[[124 114 129 110 137]
 [117 141 126 119 123]
 [131 135 116 130 132]
 [140 128 120 120 104]
 [109 109 123 128 142]
 [128 130 135 129 138]
 [115 120 131 128 136]
 [124 128 130 126 112]
 [105 143 113 136 144]
 [119 119 116 112 141]]
=>
[[124 129 137]
 [117 126 123]
 [131 116 132]
 [140 120 104]
 [109 123 142]
 [128 135 138]
 [115 131 136]
 [124 130 112]
 [105 113 144]
 [119 116 141]]

[[155 143 106 107]
 [154 116 101 147]
 [113 102 157 150]]
=>
[[155 106]
 [154 101]
 [113 157]]

[[126 129 126 133 128 129]
 [126 130 125 133 128 131]
 [122 129 127 131 129 132]
 [129 129 103 132 128 126]
 [129 129 101 130 128 125]
 [119 130 124 130 130 136]]
=>
[[126 126 128]
 [126 125 128]
 [122 127 129]
 [129 103 128]
 [129 101 128]
 [119 124 130]]

[[130 129 115]
 [138 138 131]
 [138 135 123]
 [119 134 104]
 [128 130 118]
 [122 138 110]
 [120 126 138]
 [131 136 141]
 [129 127 103]
 [108 118 120]
 [114 131 121]
 [113 119 123]]
=>
[[130 115]
 [138 131]
 [138 123]
 [119 104]
 [128 118]
 [122 110]
 [120 138]
 [131 141]
 [129 103]
 [108 120]
 [114 121]
 [113 123]]

[[125 121 126 122 147 127]
 [125 118 122 115 142 114]
 [126 127 124 139 138 135]
 [103 108 128 131 130 117]
 [123 132 141 137 131 105]
 [144 141 143 128 109 109]
 [147 142 137 127 126 145]
 [116 108 140 114 133 120]
 [135 135 140 117 138 144]
 [130 135 114 133 125 120]]
=>
[[125 126 147]
 [125 122 142]
 [126 124 138]
 [103 128 130]
 [123 141 131]
 [144 143 109]
 [147 137 126]
 [116 140 133]
 [135 140 138]
 [130 114 125]]

[[124 134 101 152 137]
 [137 101 122 122 112]
 [142 107 115 126 107]]
=>
[[124 101 137]
 [137 122 112]
 [142 115 107]]
---
[[112 158]
 [140 116]
 [135 121]]
=>
[112 116]

[[126 120 134 123]
 [134 133 120 124]
 [122 126 120 126]
 [140 101 118 127]]
=>
[126 133 120 127]

[[136 117 146 121]
 [125 135 112 146]
 [132 143 132 102]]
=>
[136 135 132]

[[142 134]
 [134 130]
 [133 149]
 [131 148]]
=>
[142 130]

[[151 119 130]
 [157 133 123]
 [137 120 133]
 [144 121 141]]
=>
[151 133 133]

[[106 156 111 137 127]
 [104 158 111 137 129]
 [116 157 109 151 126]
 [104 148 114 127 123]
 [103 153 117 127 135]]
=>
[106 158 109 127 135]
